Below is a small trained network, with its code and all its weights. Each question gives an input and a target symbol and asks what happens when units are switched off, that is, made to give their printed mean instead of their output.

import numpy as np


def w(rows, s, z=0):
    codes = np.array(rows[::2]) - 128.0
    scale = np.full(codes.shape[1], s)
    scale[-1] = z or s
    return codes * scale


def f(y):
    return y / 2 * (1 + np.tanh(0.7978845608 * (y + 0.044715 * y**3)))


def softmax(a):
    e = np.exp(a - a.max(-1, keepdims=True))
    return e / e.sum(-1, keepdims=True)


def log_softmax(a):
    a = a - a.max(-1, keepdims=True)
    return a - np.log(np.exp(a).sum(-1, keepdims=True))


def net(x, mask):
    ids = ['ΘΛΠΩαγεζημξτφψ'.index(c) for c in x.split()]
    T = len(ids)
    res = E[ids] + P[:T]
    u = 0
    for l in range(2):
        q, k, v = (res @ M[l].T for M in (Q, K, V))
        z = softmax(np.where(np.tri(T) > 0, q @ k.T / 3**0.5, -1e9)) @ v
        res = res + np.where(mask[u], z, O[l][:, -1]) @ O[l][:, :-1]
        u += 1
        y = f(res @ A[l][:, :-1].T + A[l][:, -1])
        res = res + np.where(mask[u : u + 12], y, B[l][:, -1]) @ B[l][:, :-1]
        u += 12
    return log_softmax(res[-1] @ U[:, :-1].T + U[:, -1])


Q, K, V, O, A, B = {}, {}, {}, {}, {}, {}
E = w([
[152,145,123,86],'Θ',
[84,175,126,136],'Λ',
[104,33,119,148],'Π',
[255,222,129,248],'Ω',
[153,101,176,124],'α',
[85,151,111,137],'γ',
[104,183,190,94],'ε',
[188,51,154,122],'ζ',
[63,164,136,140],'η',
[96,112,34,144],'μ',
[91,141,194,127],'ξ',
[135,175,97,102],'τ',
[192,108,153,78],'φ',
[114,87,137,132],'ψ',
],0.01)
P = w([
[47,94,41,120],'0',
[48,110,253,48],'1',
[41,118,249,80],'2',
[155,86,93,224],'3',
[131,96,141,200],'4',
[68,117,224,158],'5',
[116,119,186,196],'6',
[133,123,175,222],'7',
[127,116,182,219],'8',
[128,99,161,235],'9',
[116,76,135,249],'10',
[113,80,168,229],'11',
[115,88,167,227],'12',
],0.0056)
Q[0] = w([
[179,192,1,46],'L0H1',
[69,248,21,57],'L0H1',
[49,110,127,249],'L0H1',
],0.0065)
K[0] = w([
[8,86,130,30],'L0H1',
[94,1,148,15],'L0H1',
[202,98,196,216],'L0H1',
],0.0074)
V[0] = w([
[253,220,143,69],'L0H1',
[61,156,106,38],'L0H1',
[184,8,104,41],'L0H1',
],0.0065)
O[0] = w([
[211,106,198,70,62],'L0H1',
[110,228,76,115,46],'L0H1',
[225,109,1,11,3],'L0H1',
],0.0065,0.0022)
A[0] = w([
[119,113,209,184,6],'L0N1',
[166,96,177,127,2],'L0N2',
[187,52,196,119,104],'L0N3',
[91,215,92,152,46],'L0N4',
[111,225,92,100,142],'L0N5',
[105,229,95,61,185],'L0N6',
[100,2,128,210,239],'L0N7',
[107,246,78,99,139],'L0N8',
[188,245,174,97,90],'L0N9',
[166,191,182,209,135],'L0N10',
[215,66,195,94,95],'L0N11',
[177,194,74,121,159],'L0N12',
],0.007,0.0051)
B[0] = w([
[128,157,64,90,143],'L0N1',
[60,71,22,164,115],'L0N2',
[36,143,72,141,149],'L0N3',
[102,1,75,187,119],'L0N4',
[122,15,166,158,129],'L0N5',
[140,26,192,117,139],'L0N6',
[103,243,103,85,254],'L0N7',
[110,40,143,164,131],'L0N8',
[144,181,36,188,122],'L0N9',
[185,186,101,136,173],'L0N10',
[26,87,51,170,136],'L0N11',
[213,103,94,222,121],'L0N12',
],0.0082,0.0081)
Q[1] = w([
[130,2,38,120],'L1H1',
[101,92,202,31],'L1H1',
[45,108,192,78],'L1H1',
],0.009)
K[1] = w([
[75,21,77,43],'L1H1',
[195,91,80,208],'L1H1',
[122,148,1,231],'L1H1',
],0.009)
V[1] = w([
[211,33,63,199],'L1H1',
[212,73,255,158],'L1H1',
[51,86,155,222],'L1H1',
],0.0086)
O[1] = w([
[164,241,140,116,2],'L1H1',
[2,201,100,60,83],'L1H1',
[80,157,92,225,148],'L1H1',
],0.011,0.0071)
A[1] = w([
[150,100,131,203,18],'L1N1',
[168,129,151,2,254],'L1N2',
[123,159,138,193,153],'L1N3',
[208,30,153,162,131],'L1N4',
[95,115,121,161,104],'L1N5',
[154,90,84,130,149],'L1N6',
[43,119,98,167,174],'L1N7',
[37,42,139,91,101],'L1N8',
[154,39,183,127,183],'L1N9',
[41,167,126,40,173],'L1N10',
[59,32,158,77,43],'L1N11',
[194,150,170,50,43],'L1N12',
],0.0088,0.0043)
B[1] = w([
[57,116,203,105,145],'L1N1',
[4,63,83,249,159],'L1N2',
[195,133,166,106,185],'L1N3',
[145,217,75,49,186],'L1N4',
[159,143,208,87,165],'L1N5',
[70,161,103,144,138],'L1N6',
[192,144,220,99,254],'L1N7',
[214,68,106,43,213],'L1N8',
[114,175,2,139,203],'L1N9',
[91,191,128,55,177],'L1N10',
[240,24,57,180,172],'L1N11',
[81,48,172,192,127],'L1N12',
],0.0078,0.0064)
U = w([
[115,83,76,133,74],'Θ',
[22,91,129,170,157],'Λ',
[123,131,170,180,130],'Π',
[72,228,127,108,99],'Ω',
[137,116,191,171,34],'α',
[197,31,144,114,150],'γ',
[33,166,103,92,135],'ε',
[180,193,37,113,93],'ζ',
[134,158,186,132,16],'η',
[145,128,166,1,214],'μ',
[227,246,115,209,197],'ξ',
[94,178,129,186,7],'τ',
[162,140,54,130,255],'φ',
[95,110,39,207,206],'ψ',
],0.0066,0.0028)

Each question gives the input, a string of symbols that net reads in full, and the target symbol t.
The units are the heads (3 rows each of Q, K, V and O) and the neurons (one row each of A and B). Each row of codes is followed by its name. A weight is (code - 128) times the scale printed after its matrix; where a second scale follows, it is the last column's (O, A, B and U).
mask holds one flag per unit, layer by layer, with each layer's heads first. A switched-off unit (its flag False) gives its mean, the last column of its rows in O or B, instead of its output. The means were averaged over made-up inputs and are rounded, as every weight is.
A unit's drop is (log p(t) with every unit on - log p(t) with that unit switched off) / (log p(t) with every unit on - log p(t) with every unit switched off).
The circuit of an input: a set's keep is (log p(t) with only the set's units on - log p(t) with every unit switched off) / (log p(t) with every unit on - log p(t) with every unit switched off). Starting from the 12 units with the biggest drops (on a tie, the unit counted first), units are removed one at a time, each time the one whose removal leaves the highest keep (on an exact tie, the one counted first), for as long as the keep stays at least 0.8.
circuit, biggest first: the units of the circuit, biggest drop first
unit that matters most: the unit with the biggest drop
k most important neurons: the k neurons with the biggest drops, biggest first
k most important neurons of layer l: the k neurons of layer l with the biggest drops, biggest first
input Π Π ε, target ζ: 2 most important neurons : [L1N4, L1N9]
input ξ Θ τ, target γ: circuit, biggest first : [L1H1]
input ζ τ Π, target ψ: circuit, biggest first : [L1N2, L0H1, L1H1, L1N9]
input γ ξ ψ τ, target γ: circuit, biggest first : [L1H1, L0H1]
input Π ε α ε ε φ ξ, target μ: 2 most important neurons : [L0N7, L1N10]
input Π ζ α, target ζ: circuit, biggest first : [L1N4, L1H1, L1N9, L0H1]
input φ ε ζ, target Λ: circuit, biggest first : [L0H1, L1H1, L1N2, L1N12]
input ζ Θ Θ, target ψ: circuit, biggest first : [L1N2, L0H1, L1H1, L1N9]
input ε Π μ η η τ Ω η Λ ξ ε Π, target μ: 2 most important neurons : [L0N7, L0N3]
input ξ ε ξ, target γ: circuit, biggest first : [L1N11, L1H1]
input Θ φ α, target ε: 2 most important neurons of layer 0 : [L0N7, L0N12]
input τ ψ ψ, target Ω: 3 most important neurons : [L0N12, L0N7, L0N6]
input η ξ ζ η, target γ: circuit, biggest first : [L1H1, L0H1]
input ζ Θ ψ, target ψ: 3 most important neurons of layer 1 : [L1N2, L1N9, L1N7]
input ξ ψ φ, target γ: circuit, biggest first : [L1H1]
input ξ φ α, target γ: 3 most important neurons : [L1N11, L1N8, L0N10]
input ψ ε η μ, target μ: 2 most important neurons of layer 1 : [L1N7, L1N8]
input ξ ε α, target γ: 2 most important neurons of layer 0 : [L0N10, L0N12]
input ε ε Π, target μ: 2 most important neurons of layer 1 : [L1N10, L1N8]
input Θ Λ Π, target ε: unit that matters most : L0H1
